Below are the code and all the weights of a small trained network. Each question names an input and a target symbol and asks about switching units off, where a switched-off unit gives its printed mean instead of its output.

import numpy as np


def w(rows, s, z=0):
    codes = np.array(rows[::2]) - 128.0
    scale = np.full(codes.shape[1], s)
    scale[-1] = z or s
    return codes * scale


def f(y):
    return y / 2 * (1 + np.tanh(0.7978845608 * (y + 0.044715 * y**3)))


def softmax(a):
    e = np.exp(a - a.max(-1, keepdims=True))
    return e / e.sum(-1, keepdims=True)


def log_softmax(a):
    a = a - a.max(-1, keepdims=True)
    return a - np.log(np.exp(a).sum(-1, keepdims=True))


def net(x, mask):
    ids = ['Ξαδεμψ'.index(c) for c in x.split()]
    T = len(ids)
    res = E[ids] + P[:T]
    q, k, v = (res @ M[0].T for M in (Q, K, V))
    z = softmax(np.where(np.tri(T) > 0, q @ k.T / 2**0.5, -1e9)) @ v
    res = res + np.where(mask[0], z, O[0][:, -1]) @ O[0][:, :-1]
    y = f(res @ A[0][:, :-1].T + A[0][:, -1])
    res = res + np.where(mask[1:9], y, B[0][:, -1]) @ B[0][:, :-1]
    return log_softmax(res[-1] @ U[:, :-1].T + U[:, -1])


Q, K, V, O, A, B = {}, {}, {}, {}, {}, {}
E = w([
[91,100,145,175,174,76,81,123],'Ξ',
[182,142,118,158,198,87,169,93],'α',
[77,99,104,169,151,97,150,162],'δ',
[150,153,116,101,179,135,5,101],'ε',
[93,147,151,99,191,104,79,130],'μ',
[90,146,107,99,160,161,117,108],'ψ',
],0.022)
P = w([
[178,155,109,126,153,181,188,130],'0',
[84,168,173,5,146,44,151,121],'1',
[72,50,108,122,191,112,58,162],'2',
[99,184,152,188,153,165,135,98],'3',
[131,144,141,85,60,92,115,88],'4',
[80,56,106,137,185,111,65,161],'5',
[104,197,154,188,157,169,129,88],'6',
[153,142,164,109,40,112,112,75],'7',
[76,51,124,140,177,111,76,166],'8',
[96,200,157,189,154,171,136,87],'9',
[185,148,160,116,45,109,111,56],'10',
],0.018)
Q[0] = w([
[158,84,175,76,144,77,156,125],'h1',
[100,246,153,162,182,133,129,135],'h1',
],0.011)
K[0] = w([
[100,144,179,160,223,71,150,65],'h1',
[254,81,134,58,206,241,186,227],'h1',
],0.0078)
V[0] = w([
[168,244,92,53,60,254,151,53],'h1',
[152,174,227,90,117,138,10,57],'h1',
],0.0056)
O[0] = w([
[85,225,5,206,46,134,50,177,4],'h1',
[82,81,2,115,85,142,166,41,170],'h1',
],0.012,0.0016)
A[0] = w([
[197,175,124,149,105,94,184,58,97],'n1',
[131,95,48,147,183,224,84,131,151],'n2',
[118,208,107,121,35,51,137,145,115],'n3',
[140,55,78,168,144,99,157,217,2],'n4',
[140,101,173,96,133,88,127,138,99],'n5',
[177,168,88,180,106,213,119,163,59],'n6',
[121,143,76,76,113,141,254,117,52],'n7',
[137,67,85,147,128,69,81,147,60],'n8',
],0.012,0.0098)
B[0] = w([
[111,118,80,184,99,141,96,165,225],'n1',
[167,95,103,149,135,218,171,142,254],'n2',
[160,83,213,169,99,105,151,90,184],'n3',
[119,89,63,150,29,140,184,119,137],'n4',
[128,101,69,145,60,155,108,119,223],'n5',
[72,141,181,70,109,6,85,142,200],'n6',
[161,187,237,67,150,63,41,152,146],'n7',
[171,185,228,77,95,36,47,168,163],'n8',
],0.012,0.0094)
U = w([
[145,151,175,60,106,57,88,102,93],'Ξ',
[222,156,146,139,188,80,191,9,221],'α',
[129,126,93,160,68,164,133,104,144],'δ',
[224,131,212,159,141,186,113,179,2],'ε',
[44,142,83,125,234,96,55,182,102],'μ',
[57,136,44,148,215,168,129,133,108],'ψ',
],0.011,0.0079)

Each question gives the input, a string of symbols that net reads in full, and the target symbol t.
The units are the heads (2 rows each of Q, K, V and O) and the neurons (one row each of A and B). Each row of codes is followed by its name. A weight is (code - 128) times the scale printed after its matrix; where a second scale follows, it is the last column's (O, A, B and U).
mask holds one flag per unit, heads first, then neurons. A switched-off unit (its flag False) gives its mean, the last column of its rows in O or B, instead of its output. The means were averaged over made-up inputs and are rounded, as every weight is.
A unit's drop is (log p(t) with every unit on - log p(t) with that unit switched off) / (log p(t) with every unit on - log p(t) with every unit switched off).
The circuit of an input: a set's keep is (log p(t) with only the set's units on - log p(t) with every unit switched off) / (log p(t) with every unit on - log p(t) with every unit switched off). Starting from all 9 units, units are removed one at a time, each time the one whose removal leaves the highest keep (on an exact tie, the one counted first), for as long as the keep stays at least 0.8.
circuit, biggest first: the units of the circuit, biggest drop first
unit that matters most: the unit with the biggest drop
top k neurons: the k neurons with the biggest drops, biggest first
drop when u is switched off: that unit's drop, to one decimal
input μ ε α α ε Ξ α δ, target Ξ: unit that matters most : n7
input Ξ α Ξ μ μ, target α: circuit, biggest first : [n6 h1]
input α Ξ α α Ξ μ ψ, target μ: circuit, biggest first : [h1 n6]
input ψ ψ δ α α α α, target Ξ: top 2 neurons : [n6 n3]
input ψ ψ Ξ δ, target Ξ: circuit, biggest first : [n6 h1 n3]
input ε ψ ε ε α, target Ξ: top 3 neurons : [n7 n2 n1]
input ε α Ξ ψ ψ α ε, target δ: circuit, biggest first : [h1 n3]
input Ξ Ξ α α ε α ε, target α: circuit, biggest first : [h1 n1]
input α α ε α Ξ δ α δ, target α: top 3 neurons : [n6 n8 n1]
input μ δ α Ξ, target ψ: top 4 neurons : [n6 n3 n8 n7]
input ε α μ α ψ ψ Ξ α δ ψ δ, target α: top 4 neurons : [n6 n2 n5 n4]
input Ξ ε ε α μ μ α Ξ α μ, target α: top 2 neurons : [n1 n6]
input α δ δ ε Ξ ε ε Ξ δ, target δ: top 2 neurons : [n4 n6]
input μ ε μ ε μ α Ξ, target ψ: top 3 neurons : [n6 n3 n8]
input μ μ α α, target ψ: unit that matters most : n1
input δ α ε, target ε: top 3 neurons : [n2 n8 n6]
input Ξ δ μ α Ξ, target α: top 4 neurons : [n6 n1 n8 n7]
input ψ Ξ α μ, target Ξ: drop when n6 is switched off : 2.5
input α Ξ α α α ε, target ε: drop when n8 is switched off : 0.2
input Ξ α ε δ α α ψ Ξ, target α: drop when n1 is switched off : 0.4
